A = [123 120 128 138 116 136 100 134 102 147 145 128]
A[-12] -> 123
A[-2] -> 145
A[-1] -> 128
A[-9] -> 138

data = [125 130 117 109 132 135 141 111 104]
data[0] = 125
data[3] = 109
data[7] = 111
data[6] = 141

grid =
[[127 139 145 127 110 121 113 125 138 140 137 100 138 131 131]
 [144 150 121 139 147 156 128 129 129 122 132 144 130 132 130]
 [123 123 134 146 127 115 131 135 144 131 136 126 137 125 147]
 [125 126 149 127 126 135 127 144 135 140 120 110 138 134 134]]
grid[0,0] => 127
grid[:, 0] => [127, 144, 123, 125]
grid[1,1] => 150
grid[3,3] => 127
grid[3,8] => 135
grid[0,10] => 137
grid[3,14] => 134
grid[2,3] => 146
grid[1,9] => 122
grid[2] => [123, 123, 134, 146, 127, 115, 131, 135, 144, 131, 136, 126, 137, 125, 147]
grid[1] => [144, 150, 121, 139, 147, 156, 128, 129, 129, 122, 132, 144, 130, 132, 130]
grid[3] => [125, 126, 149, 127, 126, 135, 127, 144, 135, 140, 120, 110, 138, 134, 134]
grid[3,9] => 140
grid[1,3] => 139
grid[0,9] => 140
grid[0,5] => 121
grid[2,12] => 137
grid[3,10] => 120
grid[1,0] => 144

M =
array([[124, 127, 130, 128, 126, 126, 124, 132, 129, 116, 126, 125, 129,
        128],
       [146, 131, 118, 121, 144, 120, 131, 116, 131, 116, 104, 123, 127,
        127],
       [126, 127, 129, 128, 127, 128, 127, 129, 128, 116, 128, 129, 124,
        128],
       [127, 130, 128, 132, 131, 125, 124, 132, 126, 116, 123, 130, 131,
        128],
       [130, 129, 127, 127, 130, 128, 124, 142, 128, 116, 133, 130, 132,
        128],
       [127, 128, 137, 126, 130, 125, 117, 134, 127, 116, 134, 119, 114,
        131],
       [126, 128, 130, 131, 120, 131, 132, 123, 127, 116, 126, 125, 128,
        128],
       [128, 128, 133, 129, 123, 133, 125, 130, 126, 116, 135, 133, 132,
        129],
       [127, 129, 122, 129, 132, 128, 127, 132, 128, 116, 131, 129, 123,
        127],
       [128, 126, 124, 128, 125, 128, 126, 126, 128, 116, 125, 126, 129,
        128],
       [132, 128, 133, 127, 132, 130, 126, 113, 128, 116, 127, 126, 132,
        127],
       [129, 128, 132, 129, 118, 128, 132, 119, 127, 116, 133, 129, 144,
        128],
       [126, 130, 128, 130, 126, 130, 126, 126, 130, 116, 127, 133, 123,
        130]])
M[0,0] -> 124
M[0,9] -> 116
M[:, 7] -> [132, 116, 129, 132, 142, 134, 123, 130, 132, 126, 113, 119, 126]
M[8] -> [127, 129, 122, 129, 132, 128, 127, 132, 128, 116, 131, 129, 123, 127]
M[6,6] -> 132
M[6,2] -> 130
M[:, 8] -> [129, 131, 128, 126, 128, 127, 127, 126, 128, 128, 128, 127, 130]
M[1,13] -> 127
M[1,3] -> 121
M[0] -> [124, 127, 130, 128, 126, 126, 124, 132, 129, 116, 126, 125, 129, 128]
M[11,0] -> 129
M[5,4] -> 130
M[4,5] -> 128
M[12,5] -> 130
M[6,3] -> 131
M[5] -> [127, 128, 137, 126, 130, 125, 117, 134, 127, 116, 134, 119, 114, 131]
M[1,0] -> 146
M[0,8] -> 129
M[3,2] -> 128
M[3,4] -> 131
M[:, 9] -> [116, 116, 116, 116, 116, 116, 116, 116, 116, 116, 116, 116, 116]
M[12,12] -> 123
M[2,9] -> 116
M[5,5] -> 125
M[9,12] -> 129
M[5,6] -> 117
M[9,5] -> 128
M[8,4] -> 132
M[8,1] -> 129
M[9] -> [128, 126, 124, 128, 125, 128, 126, 126, 128, 116, 125, 126, 129, 128]
M[11] -> [129, 128, 132, 129, 118, 128, 132, 119, 127, 116, 133, 129, 144, 128]
M[0,2] -> 130
M[9,9] -> 116
M[:, 1] -> [127, 131, 127, 130, 129, 128, 128, 128, 129, 126, 128, 128, 130]
M[12,8] -> 130

B =
[[126 138 124 125 127 129 129 142]
 [132 154 141 130 115 133 132 141]
 [139 121 129 132 115 121 136 137]
 [128 122 135 134 125 126 114 132]
 [138 149 147 119 109 130 133 140]
 [129 131 156 117 126 135 135 139]]
B[0, 0] = 126
B[0] = [126, 138, 124, 125, 127, 129, 129, 142]
B[1, 5] = 133
B[5, 2] = 156
B[:, 2] = [124, 141, 129, 135, 147, 156]
B[2, 5] = 121
B[:, 4] = [127, 115, 115, 125, 109, 126]
B[1, 2] = 141
B[5, 1] = 131
B[0, 5] = 129
B[:, 7] = [142, 141, 137, 132, 140, 139]
B[:, 0] = [126, 132, 139, 128, 138, 129]
B[1, 4] = 115
B[1, 3] = 130
B[:, 5] = [129, 133, 121, 126, 130, 135]
B[0, 4] = 127
B[4, 2] = 147
B[5, 5] = 135

W = [140 117 133 115 143 152 153 143]
W[0] -> 140
W[6] -> 153
W[1] -> 117

X =
[[129 136 123 143 134 120 136 111 123 125 124 128 139 111]
 [132 115 130 115 128 118 134 117 132 121 144 127 122 135]
 [121 144 141 137 121 152 131 132 134 134 123 137 119 129]
 [130 155 132 143 123 132 137 119 137 128 128 130 120 128]
 [125 130 120 137 132 126 121 135 132 126 124 118 122 109]
 [123 144 140 137 122 153 131 132 136 134 125 138 119 130]
 [123 131 125 138 130 126 129 118 123 132 120 138 138 114]
 [126 130 127 131 127 131 132 130 148 129 128 127 116 118]
 [140 131 124 131 128 115 131 112 114 123 130 119 144 132]
 [119 114 122 122 138 125 122 129 127 125 121 136 126 110]
 [143 129 122 131 129 112 131 112 105 124 129 120 144 132]
 [121 116 142 117 131 130 134 125 138 128 126 144 119 118]
 [129 101 122 116 135 119 121 136 117 126 126 128 131 130]
 [128 134 124 143 134 118 134 114 124 122 124 128 141 112]
 [129 136 124 139 134 119 136 110 123 124 124 126 142 110]]
Indices start at 0.
(0, 0)	129
(12, 8)	117
(9, 4)	138
(3, 3)	143
(7, 9)	129
(1, 8)	132
(13, 12)	141
(1, 11)	127
(14, 4)	134
(3, 0)	130
(4, 12)	122
(1, 7)	117
(4, 7)	135
(7, 12)	116
(8, 10)	130
(0, 13)	111
(8, 4)	128
(5, 13)	130
(7, 1)	130
(5, 0)	123
(8, 11)	119
(0, 8)	123
(4, 6)	121
(10, 3)	131
(2, 12)	119
(6, 4)	130
(5, 4)	122
(10, 9)	124
(11, 5)	130
(1, 4)	128
(13, 3)	143
(14, 2)	124
(14, 11)	126
(8, 7)	112
(13, 6)	134
(12, 13)	130
